Below is a small trained network, with its code and all its weights. Each question gives an input and a target symbol and asks what happens when units are switched off, that is, made to give their printed mean instead of their output.

import numpy as np


def w(rows, s, z=0):
    codes = np.array(rows[::2]) - 128.0
    scale = np.full(codes.shape[1], s)
    scale[-1] = z or s
    return codes * scale


def f(y):
    return y / 2 * (1 + np.tanh(0.7978845608 * (y + 0.044715 * y**3)))


def softmax(a):
    e = np.exp(a - a.max(-1, keepdims=True))
    return e / e.sum(-1, keepdims=True)


def log_softmax(a):
    a = a - a.max(-1, keepdims=True)
    return a - np.log(np.exp(a).sum(-1, keepdims=True))


def net(x, mask):
    ids = ['ΛΣαβδεμξπτψ'.index(c) for c in x.split()]
    T = len(ids)
    res = E[ids] + P[:T]
    r = res
    for j in range(2):
        rows = slice(4 * j, 4 * j + 4)
        q, k, v = (r @ M[0][rows].T for M in (Q, K, V))
        z = softmax(np.where(np.tri(T) > 0, q @ k.T / 4**0.5, -1e9)) @ v
        o = O[0][rows]
        res = res + np.where(mask[j], z, o[:, -1]) @ o[:, :-1]
    y = f(res @ A[0][:, :-1].T + A[0][:, -1])
    res = res + np.where(mask[2:14], y, B[0][:, -1]) @ B[0][:, :-1]
    return log_softmax(res[-1] @ U[:, :-1].T + U[:, -1])


Q, K, V, O, A, B = {}, {}, {}, {}, {}, {}
E = w([
[102,49,64],'Λ',
[54,185,230],'Σ',
[74,170,254],'α',
[215,31,216],'β',
[94,82,71],'δ',
[161,51,118],'ε',
[126,54,87],'μ',
[80,140,162],'ξ',
[201,7,189],'π',
[126,96,109],'τ',
[218,4,240],'ψ',
],0.014)
P = w([
[123,221,2],'0',
[2,40,137],'1',
[183,175,104],'2',
[66,19,159],'3',
[193,175,134],'4',
[106,29,169],'5',
[202,176,151],'6',
[132,30,173],'7',
[182,167,142],'8',
],0.01)
Q[0] = w([
[73,5,207],'H1',
[90,127,140],'H1',
[138,123,215],'H1',
[162,78,179],'H1',
[231,215,142],'H2',
[124,161,84],'H2',
[2,30,195],'H2',
[221,101,167],'H2',
],0.0084)
K[0] = w([
[250,202,143],'H1',
[159,130,124],'H1',
[152,186,189],'H1',
[255,81,214],'H1',
[146,137,184],'H2',
[188,140,42],'H2',
[88,209,174],'H2',
[188,61,104],'H2',
],0.0063)
V[0] = w([
[139,127,192],'H1',
[163,244,162],'H1',
[114,148,33],'H1',
[175,145,28],'H1',
[135,155,203],'H2',
[117,191,129],'H2',
[101,115,98],'H2',
[11,85,6],'H2',
],0.012)
O[0] = w([
[90,131,124,185],'H1',
[71,97,254,3],'H1',
[178,70,196,17],'H1',
[179,166,163,81],'H1',
[169,175,133,110],'H2',
[107,159,92,34],'H2',
[205,164,59,149],'H2',
[98,145,62,203],'H2',
],0.0076,0.0044)
A[0] = w([
[127,140,180,163],'N1',
[150,109,153,71],'N2',
[128,99,234,88],'N3',
[141,129,85,166],'N4',
[131,153,181,173],'N5',
[177,203,179,53],'N6',
[79,176,142,255],'N7',
[60,161,186,195],'N8',
[104,252,67,187],'N9',
[205,147,121,225],'N10',
[137,149,158,78],'N11',
[63,78,115,4],'N12',
],0.017,0.0056)
B[0] = w([
[131,109,63,170],'N1',
[24,107,54,131],'N2',
[121,211,86,224],'N3',
[220,40,156,251],'N4',
[82,51,95,172],'N5',
[68,37,236,144],'N6',
[158,86,68,191],'N7',
[197,93,170,218],'N8',
[29,165,65,241],'N9',
[90,201,238,254],'N10',
[162,106,177,126],'N11',
[110,254,216,203],'N12',
],0.0068)
U = w([
[20,172,90,84],'Λ',
[144,85,73,109],'Σ',
[73,148,186,170],'α',
[84,134,65,84],'β',
[85,167,167,208],'δ',
[147,122,159,153],'ε',
[91,44,147,124],'μ',
[183,121,146,84],'ξ',
[8,101,109,63],'π',
[154,107,112,87],'τ',
[120,198,108,255],'ψ',
],0.014,0.0045)

Each question gives the input, a string of symbols that net reads in full, and the target symbol t.
The units are the heads (4 rows each of Q, K, V and O) and the neurons (one row each of A and B). Each row of codes is followed by its name. A weight is (code - 128) times the scale printed after its matrix; where a second scale follows, it is the last column's (O, A, B and U).
mask holds one flag per unit, heads first, then neurons. A switched-off unit (its flag False) gives its mean, the last column of its rows in O or B, instead of its output. The means were averaged over made-up inputs and are rounded, as every weight is.
A unit's drop is (log p(t) with every unit on - log p(t) with that unit switched off) / (log p(t) with every unit on - log p(t) with every unit switched off).
The circuit of an input: a set's keep is (log p(t) with only the set's units on - log p(t) with every unit switched off) / (log p(t) with every unit on - log p(t) with every unit switched off). Starting from the 12 units with the biggest drops (on a tie, the unit counted first), units are removed one at a time, each time the one whose removal leaves the highest keep (on an exact tie, the one counted first), for as long as the keep stays at least 0.8.
units of the circuit, in order: the units of the circuit, biggest drop first
most important unit: the unit with the biggest drop
top k neurons: the k neurons with the biggest drops, biggest first
which heads matter: for each layer, one digit per head in row order, 1 if its drop is at least 0.15 and else 0, layers parted by /
drop when u is switched off: that unit's drop, to one decimal
input δ Σ Λ Λ, target Σ: units of the circuit, in order : H1, H2
input τ τ ψ Λ, target Λ: which heads matter : 11
input Σ β Λ τ τ α Σ, target μ: top 2 neurons : N8, N6
input ψ τ ξ, target Λ: which heads matter : 00
input τ τ β, target α: which heads matter : 01
input Λ μ τ τ ε, target ξ: units of the circuit, in order : H1, N9
input Λ δ ψ τ, target Λ: units of the circuit, in order : H1, N12, H2
input δ τ ξ ψ ψ δ, target Λ: top 3 neurons : N12, N9, N8
input α τ α Λ, target δ: units of the circuit, in order : N12, H1
input ψ τ τ ξ τ Σ β, target α: most important unit : H2
input ξ β Λ τ π δ Σ, target π: which heads matter : 00
input δ τ Σ μ, target α: top 2 neurons : N12, N9
input ψ ε ε, target ξ: units of the circuit, in order : H2, N4, H1, N9
input π β ξ, target Λ: which heads matter : 10
input τ π ψ τ, target Λ: units of the circuit, in order : H1, N12
input Λ α Σ Λ, target α: which heads matter : 10
input α τ τ Λ μ δ τ α, target μ: which heads matter : 11
input Λ ψ Λ ε, target Σ: units of the circuit, in order : H1
input Λ β Λ τ, target Σ: units of the circuit, in order : H1, H2
input Λ τ Λ π, target Σ: units of the circuit, in order : H1
input Σ τ μ Σ ψ α, target Λ: top 2 neurons : N9, N4
input β Σ α, target μ: top 4 neurons : N8, N6, N5, N7
input μ ψ ψ Σ, target Λ: drop when H1 is switched off : 1.8
input β ψ δ ψ Σ, target π: drop when N8 is switched off : -0.1
input δ τ Σ Λ, target α: drop when N12 is switched off : 0.7
input μ τ Λ τ, target Σ: drop when N1 is switched off : -0.1
